Each row is followed by its group and then its class within the group.
[ -9  -1   3 -11  19 -21  16  -7  -1 -15  -7   4   6  -1   1   7  23 -38
  14  17 -33  30   5 -22  32  -8  29  -6 -19 -11  55  -1  17   9   8  46
  11 -11  -7 -18   0  13 -41  13 -13 -15  11   6  13  15  21 -12 -12 -42
 -16 -21 -53  21  -8 -11  -6  19  14  38  -7  47]
X (21)
[ 11  -1  -3 -22  -4   1  -1   0   7  -8 -15  -1   9   4  -4 -11  16 -15
  -1  17   8  13 -12  -1  23   1  -1   8  -6   0   8  11  -7  -3   1  34
   2   9  -6  -4 -44   6 -16   5 -16  -4   4   2  -7   6   8 -16 -12 -12
   3 -12 -20  -3   6 -24   9 -19   7   8   6  15]
X (21)
[ -2 -12 -13  15   6 -28  13 -10  12  19 -12  -1  35  -7 -20   2  -7  -1
  17  18  -8   4 -14   9  -3   0   7  12  16  20  -8  -5  15   9   4  25
  21  -9  16  -7   0  -6 -30  23  11  -3   6  22  12  -4  18  -1  23 -21
 -18 -13 -15   2  -5  23  -4  10 -12  12 -14  36]
Z (32)
[ 29  10  17 -22  -3  -7  26   0   5   1 -19   7  12 -15  -8  24  12  -2
   2  43  -2  47 -36 -18   1  -7   0   1  -7 -18  10  -7  18  -6  13  15
  18  18  -4  -6   6  16   1 -23 -19   3 -17  10  15  -3  19 -24 -10 -13
 -28 -35  -8  15 -19 -15   5  18  34  15  -7  50]
X (22)
[  1  -4  -2  20   5 -33   4  -8   8  21 -13   5  48 -11   0   0  -9   7
  11  16  -4 -12   3  17  -4   5  -6  26  28   3  -7  -8  20  37   4  28
  24  -7  -6  -4  -4 -10 -30  28   3 -12   9  39   1   2  14  -4  29  -6
 -17  24   2  -8  -2  21 -18  16 -14  -2  -3   8]
Z (32)
[ 14  16   9   8  23 -12  -2   1  35  24  -3 -12  49 -19 -11   8  -1   7
  -7   5 -18 -11  10  14   6   0  13 -13  17  -9 -15 -23  14  17  -9  16
   7  -1  -4 -28  -5   3 -18   8  -3  -8   8  15 -10  -1  12  -4  32  11
 -26 -11 -14  17  -1  12  -8   8  19  -6  -4  -5]
Z (30)
[  0   6  -1 -35   6 -24   3   8   4   4 -27  22  34  16  -9 -13  25 -21
   6  31   6  10 -23  -4  35  -4   5  -1   3   9  38  10  -3  -5  -3  36
   7  -5   6 -14   1   5 -13  17  -5 -11   5  -2  17   8   9 -12   2 -36
  -1 -11  -1  -2   3 -20  11  19   7  18   5  30]
X (21)
[-16 -20 -22  -7   4 -26   5   4   8  -5  -4  17  -8  15   9   1  15 -20
  19  27  -6  18 -15 -17  18  10   3   6   2   8  29  24  11   2  -1  34
  23  -4  -4   0  11   6  -6  15   0 -26  -2  16  27  11  27 -13 -15 -43
  -5  12 -16 -20   6 -23  -4  12 -14  26  -5  36]
X (21)
[ 19  19  16 -24   0  -7  15   1  11  10 -28   1  21  -6 -13  -3  19 -13
  -1  15  13  23 -19  -1  17  -9  13 -22 -12 -11  14  -6  12  -5 -15   7
  13  24  -7 -21  14  13 -10  -5  -6  -8  -4  12  14  -3  14 -21  -1  -4
  -3 -22 -14   7   6  -8   7   8  30  17  -7  39]
X (22)
[  7  19  -5  14   0 -16   7 -12   5  21  -2 -20  38  -5  11  18   1  13
  15   8 -32   1   7  14  -4   2   7 -16  25  -6 -13 -26  15  28   3  23
  14   0 -13 -15  -4  -5 -29   6   5  -7   3  27   3 -17  15   1  33 -13
 -31 -15 -36  23   5  34 -10  31  18   9 -14   8]
Z (30)
[-12  19   1   1  -3 -12   3  10   1  -9  -2   6  11   6  -3  -9   9 -27
   0  18  -2  16  -8  -9  25  -2  41  -5  -7  -5  24   9   3   1   1  34
  12   1 -11 -16  14  15 -17   3   2 -16   4  -2  19   6  18 -16   1 -35
   7 -26 -26  -2   0  -3   8   5  11  20   8  22]
X (35)
[ 22  11  13  11  -9 -23  37  -8  24  30   2 -13  17 -15  -6   2   2  -1
  14  23 -33   0  -3   9  18   2   5  -9  28  -8  -6 -12  20  31   5  26
  17  -3 -10 -13  -8   5 -35  17   2 -27  16  20 -13  -6  25  -5  44  -4
 -24 -23 -31   8  14  10  12  12  22   6   1  24]
Z (32)
[ -5   4  -3 -12   1 -27  10  12 -15 -11  -8  14   8   6   4  -8  13 -42
   6  36   3  28 -20 -18  36  -5  11  -3  -4 -14  51  18  17  13  19  47
  13   0  -5  -7  20   9 -39  17  -8 -13   0  -5   6   1  26  -2 -13 -33
   1 -46 -27 -18 -12 -43  16  14  25  28   0  39]
X (21)
[  4   0 -10 -21   3  -5  14   3 -13 -14 -14   4  19  11   0  -8  15 -15
   8   8   8  18 -12 -11   1  -2  -6  15 -15   4  16   1  17   3  15  28
   2   7  -1  -1   8  -6  -1 -11   3  -4 -11  16  15   4  17 -13  -5  -5
  37 -31 -23   5 -13 -27 -24  54  -5  18   2  29]
X (35)
[ 20  16  -1   2   3 -18  -1 -27  23  -1 -18  -8  54  -9   6   0   7  -2
   7  12 -18  -4   5  26  18   2   5   0  10  -7 -11 -13   9  16   0  37
   5  -7 -20 -35 -15  -1 -29  47  14  -4   6  36   5 -19   4  -7  13  -3
  -1   5 -21   5  11   3 -34  18 -11   7 -12  20]
Z (30)
[  0  -9   8 -28   5 -18  20   0  34  -7 -20  28  15   3  -4  -7  17 -27
   4  18  -1  22 -23 -14  20  -2   5   0 -11  -5  32   0  14 -13   4  49
  -7  -1  -1   0  -4   4 -20  17  -4  -2  -7   7  21  -1  12 -38 -18 -26
  11 -15  11 -12  -7 -13 -10   8  -6  37   2  42]
X (21)
[  1  18  11  10  -4 -14   1  -1  13  13  -6 -13  31  -1   4   6 -21  20
  16   9 -11   0  -4  10 -16   1   9  -1  18  -3 -22 -11  14  16  -4  -6
  17   4  12  -4  -1   1 -11   5   6  -6  -3  21   1  -3   8   1  33  24
 -10 -14 -10   7  13  10  14  17  26   4  -9   5]
Z (32)
[-22  32 -17 -13 -16  -3  15 -12 -12 -18 -12 -16  25  -4  14  30  24 -22
  11   6   4  13 -20 -10  11  -7  17  15 -13 -14  16 -18  11  11  13  37
  18 -11 -20 -15  -7   5 -16  13  -6 -12 -10  24  13  -6  21   7   3 -21
  -8 -41 -66  17 -17  -9  -1  37   8  25   3  30]
X (35)
[ 10  -4 -23 -11  -1  -2   5   5   3 -15   1  14  -4   2  -4 -13   9 -28
  -5  11   2  22 -28  -1  34  -5  -7  17  -7  -7  33  17 -15  -2   8  33
  -1  16 -11 -15   1  -7 -12  15 -23 -14  -4  -9  -1  15   6   6  -6  -9
  22 -19 -45  -3  -8 -22  12   1  -8  14  10  26]
X (21)
[ 12   5   6  19   8 -29  -8 -10  14  15  -2  -6  54 -13   9   7   7  27
  13   4 -18  12  20  13  -5   9  14   3   8   1  -3 -24  23   9  -9  41
  21   2 -14 -13 -13  -1 -25   3  -3   2   9  37   4 -21   9 -29  16  -1
 -24  -4   1  -3   5  25 -32  25 -26   6  -2  17]
Z (30)
